Here is a tiny trained network, its code and every weight. The questions are about switching its units off for an input and a target symbol, where a switched-off unit gives its printed mean instead of its output.

import numpy as np


def w(rows, s, z=0):
    codes = np.array(rows[::2]) - 128.0
    scale = np.full(codes.shape[1], s)
    scale[-1] = z or s
    return codes * scale


def f(y):
    return np.maximum(y, 0)


def softmax(a):
    e = np.exp(a - a.max(-1, keepdims=True))
    return e / e.sum(-1, keepdims=True)


def log_softmax(a):
    a = a - a.max(-1, keepdims=True)
    return a - np.log(np.exp(a).sum(-1, keepdims=True))


def net(x, mask):
    ids = ['αβγεζηθλμξπστφψω'.index(c) for c in x.split()]
    T = len(ids)
    res = E[ids] + P[:T]
    u = 0
    for l in range(2):
        q, k, v = (res @ M[l].T for M in (Q, K, V))
        z = softmax(np.where(np.tri(T) > 0, q @ k.T / 4**0.5, -1e9)) @ v
        res = res + np.where(mask[u], z, O[l][:, -1]) @ O[l][:, :-1]
        u += 1
        y = f(res @ A[l][:, :-1].T + A[l][:, -1])
        res = res + np.where(mask[u : u + 16], y, B[l][:, -1]) @ B[l][:, :-1]
        u += 16
    return log_softmax(res[-1] @ U[:, :-1].T + U[:, -1])


Q, K, V, O, A, B = {}, {}, {}, {}, {}, {}
E = w([
[144,83,5,127,184,202,108,176],'α',
[129,169,100,180,161,95,123,172],'β',
[176,136,152,129,112,143,82,110],'γ',
[102,94,128,124,191,121,121,74],'ε',
[123,108,201,137,140,195,117,107],'ζ',
[93,90,180,130,116,95,167,142],'η',
[159,149,103,127,102,109,82,146],'θ',
[98,145,157,173,151,99,172,195],'λ',
[142,160,131,171,155,161,81,99],'μ',
[133,123,112,77,124,92,123,175],'ξ',
[102,164,153,180,106,150,140,147],'π',
[139,180,81,172,83,93,95,145],'σ',
[117,140,109,131,134,61,156,207],'τ',
[142,100,133,118,119,98,110,95],'φ',
[102,131,90,152,157,90,124,94],'ψ',
[83,121,148,162,187,145,145,113],'ω',
],0.023)
P = w([
[128,126,76,120,158,137,126,100],'0',
[163,101,49,139,119,112,164,71],'1',
[59,134,122,105,132,124,91,117],'2',
[192,73,96,170,99,117,163,138],'3',
[60,155,193,86,181,119,78,150],'4',
[226,56,110,219,118,137,180,169],'5',
[104,134,181,107,245,125,117,165],'6',
],0.011)
Q[0] = w([
[73,118,134,134,92,105,135,54],'0.h0',
[105,185,158,2,53,155,119,66],'0.h0',
[120,135,168,99,79,126,98,118],'0.h0',
[92,163,111,130,74,97,120,128],'0.h0',
],0.0064)
K[0] = w([
[176,204,220,143,108,48,156,67],'0.h0',
[98,253,223,139,79,14,228,5],'0.h0',
[252,162,223,61,135,57,158,145],'0.h0',
[84,61,177,111,9,55,133,14],'0.h0',
],0.0044)
V[0] = w([
[198,196,169,70,64,161,197,134],'0.h0',
[18,113,56,96,108,153,105,133],'0.h0',
[119,131,164,212,212,1,100,45],'0.h0',
[45,138,174,127,101,79,63,122],'0.h0',
],0.0043)
O[0] = w([
[74,163,82,213,65,168,168,114,2],'0.h0',
[102,97,143,136,162,154,79,179,168],'0.h0',
[249,254,174,103,152,110,248,140,217],'0.h0',
[168,88,81,178,172,198,189,139,102],'0.h0',
],0.0059,0.0039)
A[0] = w([
[60,160,128,136,113,69,138,73,132],'0.n0',
[144,130,165,44,128,150,120,253,202],'0.n1',
[194,41,49,171,159,234,186,157,129],'0.n2',
[97,188,214,197,142,103,107,87,126],'0.n3',
[214,149,112,130,182,164,16,192,194],'0.n4',
[137,171,129,115,173,74,140,174,126],'0.n5',
[97,103,195,149,56,108,122,51,235],'0.n6',
[107,137,106,166,116,182,136,56,66],'0.n7',
[141,65,89,42,87,150,130,174,134],'0.n8',
[102,168,71,156,137,107,149,60,114],'0.n9',
[175,74,46,107,124,166,151,122,134],'0.n10',
[158,122,114,134,240,126,130,192,146],'0.n11',
[151,99,132,186,112,107,172,49,172],'0.n12',
[172,54,140,63,65,46,115,141,252],'0.n13',
[162,109,217,139,111,7,107,164,185],'0.n14',
[194,88,65,89,96,174,198,193,166],'0.n15',
],0.0059,0.0028)
B[0] = w([
[147,94,145,101,196,146,58,201,152],'0.n0',
[170,153,48,157,142,131,97,98,209],'0.n1',
[138,91,144,163,104,87,179,38,189],'0.n2',
[46,168,125,80,76,172,66,133,183],'0.n3',
[109,148,105,202,2,99,119,20,238],'0.n4',
[79,188,135,188,134,132,41,153,204],'0.n5',
[143,123,139,42,206,182,178,111,161],'0.n6',
[117,62,166,191,85,167,129,172,134],'0.n7',
[205,79,79,149,215,52,185,77,158],'0.n8',
[103,148,182,142,124,165,111,212,156],'0.n9',
[180,110,123,148,133,83,148,109,164],'0.n10',
[30,107,99,115,50,56,115,93,253],'0.n11',
[169,85,144,121,168,195,158,174,179],'0.n12',
[177,162,158,107,194,115,36,149,210],'0.n13',
[95,116,25,71,165,222,122,113,232],'0.n14',
[186,121,115,202,150,120,174,123,175],'0.n15',
],0.0049,0.0059)
Q[1] = w([
[198,140,100,183,120,147,246,143],'1.h0',
[74,161,176,81,136,110,9,151],'1.h0',
[44,174,156,71,139,153,89,179],'1.h0',
[140,88,114,168,174,82,112,78],'1.h0',
],0.014)
K[1] = w([
[77,226,214,79,173,131,44,140],'1.h0',
[166,70,138,255,137,97,198,93],'1.h0',
[192,107,123,191,149,133,177,134],'1.h0',
[52,123,86,137,124,174,57,98],'1.h0',
],0.0098)
V[1] = w([
[20,175,90,184,161,6,181,216],'1.h0',
[164,2,131,51,201,63,111,148],'1.h0',
[129,93,241,86,167,171,222,197],'1.h0',
[60,132,175,174,196,151,134,49],'1.h0',
],0.0075)
O[1] = w([
[74,196,132,165,186,197,45,56,154],'1.h0',
[116,175,143,230,136,68,226,64,172],'1.h0',
[167,171,75,62,133,205,167,81,2],'1.h0',
[55,245,163,4,99,66,104,116,156],'1.h0',
],0.011,0.01)
A[1] = w([
[73,192,38,124,153,47,66,144,154],'1.n0',
[110,50,203,111,64,57,94,187,70],'1.n1',
[135,221,108,113,184,132,88,107,231],'1.n2',
[50,94,56,64,82,123,101,136,111],'1.n3',
[117,97,100,182,174,116,133,161,116],'1.n4',
[135,42,176,109,142,136,162,57,115],'1.n5',
[165,120,60,131,124,108,105,99,255],'1.n6',
[80,142,182,191,127,78,70,141,70],'1.n7',
[107,106,68,149,167,204,60,127,82],'1.n8',
[117,225,160,1,89,67,190,90,80],'1.n9',
[140,145,230,125,90,153,145,116,187],'1.n10',
[147,147,140,185,99,48,191,55,75],'1.n11',
[119,192,171,88,109,140,91,162,205],'1.n12',
[79,148,144,136,159,112,18,80,83],'1.n13',
[113,188,87,19,154,176,121,92,171],'1.n14',
[186,142,87,60,147,197,183,143,206],'1.n15',
],0.0081,0.007)
B[1] = w([
[157,109,185,108,143,187,113,99,245],'1.n0',
[62,225,123,138,162,158,149,219,221],'1.n1',
[123,120,231,186,159,95,178,133,218],'1.n2',
[94,39,94,125,87,150,149,25,155],'1.n3',
[135,108,134,133,81,200,75,101,194],'1.n4',
[86,169,57,142,119,149,138,194,153],'1.n5',
[3,115,159,153,102,111,170,147,178],'1.n6',
[126,124,93,47,152,159,130,78,251],'1.n7',
[205,192,51,140,145,105,190,177,179],'1.n8',
[131,164,51,159,138,134,5,144,211],'1.n9',
[159,99,78,182,166,56,95,120,153],'1.n10',
[198,113,71,41,83,146,147,98,231],'1.n11',
[152,34,157,52,154,52,107,98,180],'1.n12',
[171,111,119,115,171,144,195,162,238],'1.n13',
[138,181,146,131,38,215,121,168,188],'1.n14',
[48,121,178,161,41,106,180,86,147],'1.n15',
],0.0071,0.019)
U = w([
[222,77,140,72,183,146,116,109,83],'α',
[139,162,75,88,88,201,102,128,79],'β',
[55,111,164,254,139,96,59,120,196],'γ',
[105,75,241,171,157,67,147,76,252],'ε',
[194,73,167,62,86,226,146,122,155],'ζ',
[121,27,119,167,125,170,87,51,253],'η',
[99,148,125,212,198,137,131,98,54],'θ',
[216,107,116,88,136,125,201,130,186],'λ',
[197,180,146,90,140,208,170,145,8],'μ',
[199,146,54,112,157,219,72,175,36],'ξ',
[97,150,197,156,126,185,39,90,99],'π',
[125,144,167,166,132,90,168,174,182],'σ',
[137,63,170,77,143,93,85,134,168],'τ',
[168,187,81,135,188,52,73,96,159],'φ',
[110,126,109,110,166,157,145,103,57],'ψ',
[80,199,142,189,100,166,175,93,109],'ω',
],0.0055,0.0032)

Each question gives the input, a string of symbols that net reads in full, and the target symbol t.
The units are the heads (4 rows each of Q, K, V and O) and the neurons (one row each of A and B). Each row of codes is followed by its name. A weight is (code - 128) times the scale printed after its matrix; where a second scale follows, it is the last column's (O, A, B and U).
mask holds one flag per unit, layer by layer, with each layer's heads first. A switched-off unit (its flag False) gives its mean, the last column of its rows in O or B, instead of its output. The means were averaged over made-up inputs and are rounded, as every weight is.
A unit's drop is (log p(t) with every unit on - log p(t) with that unit switched off) / (log p(t) with every unit on - log p(t) with every unit switched off).
The circuit of an input: a set's keep is (log p(t) with only the set's units on - log p(t) with every unit switched off) / (log p(t) with every unit on - log p(t) with every unit switched off). Starting from the 12 units with the biggest drops (on a tie, the unit counted first), units are removed one at a time, each time the one whose removal leaves the highest keep (on an exact tie, the one counted first), for as long as the keep stays at least 0.8.
circuit, biggest first: the units of the circuit, biggest drop first
most important unit: the unit with the biggest drop
top k neurons: the k neurons with the biggest drops, biggest first
k most important neurons of layer l: the k neurons of layer l with the biggest drops, biggest first
drop of u: that unit's drop, to one decimal
input η ξ η ψ θ, target ε: most important neuron of layer 0 => (0.n13)
input ω σ ζ σ σ σ, target ξ: circuit, biggest first => (1.h0; 0.n5; 1.n8)
input η τ μ ε η ξ, target ω: 3 most important neurons of layer 0 => (0.n14; 0.n4; 0.n15)
input σ ξ ψ ε η φ σ, target λ: circuit, biggest first => (1.h0; 1.n11; 1.n9)
input β σ μ λ φ β, target λ: circuit, biggest first => (1.h0; 0.n13; 1.n11; 1.n9)
input ε ε ε σ, target φ: circuit, biggest first => (1.h0; 1.n9)
input λ θ ζ θ τ α, target η: circuit, biggest first => (1.n1; 0.n2)
input ζ γ σ, target σ: circuit, biggest first => (1.h0; 1.n1)
input τ π η ζ μ λ, target τ: top 2 neurons => (1.n12; 0.n4)
input β φ ε, target λ: top 2 neurons => (1.n11; 0.n5)
input ω θ ξ σ β η, target α: top 2 neurons => (0.n8; 0.n3)
input π ε ε η, target φ: circuit, biggest first => (1.h0; 1.n9; 1.n10)
input ψ π π θ, target ζ: circuit, biggest first => (1.h0; 1.n9; 0.n3; 1.n3)
input π π γ φ λ ε α, target η: most important unit => 0.h0
input ε μ ω ε, target π: top 2 neurons => (1.n14; 1.n9)
input μ γ π η ε γ τ, target σ: 2 most important neurons of layer 1 => (1.n1; 1.n7)
input τ ε τ φ ζ ω, target β: top 3 neurons => (0.n3; 1.n9; 1.n2)
input ε λ ζ ω φ ε, target λ: top 3 neurons => (1.n11; 0.n14; 0.n13)
input σ θ ε ε ψ, target φ: top 2 neurons => (1.n9; 0.n2)
input σ μ ε λ ζ ζ, target β: top 2 neurons => (1.n9; 1.n2)
input τ φ ζ θ ψ ω, target ε: top neuron => (1.n9)
input θ σ ω γ, target π: top 2 neurons => (1.n14; 1.n9)
input η ω σ τ, target ξ: top 2 neurons => (1.n8; 1.n2)
input σ σ φ σ ψ π β, target ζ: 2 most important neurons of layer 0 => (0.n2; 0.n11)
input ω γ ξ ω, target η: 2 most important neurons of layer 1 => (1.n1; 1.n4)
input θ σ μ ω τ, target π: drop of 1.n9 => 0.3
input π ε ε, target φ: drop of 1.n9 => 0.6
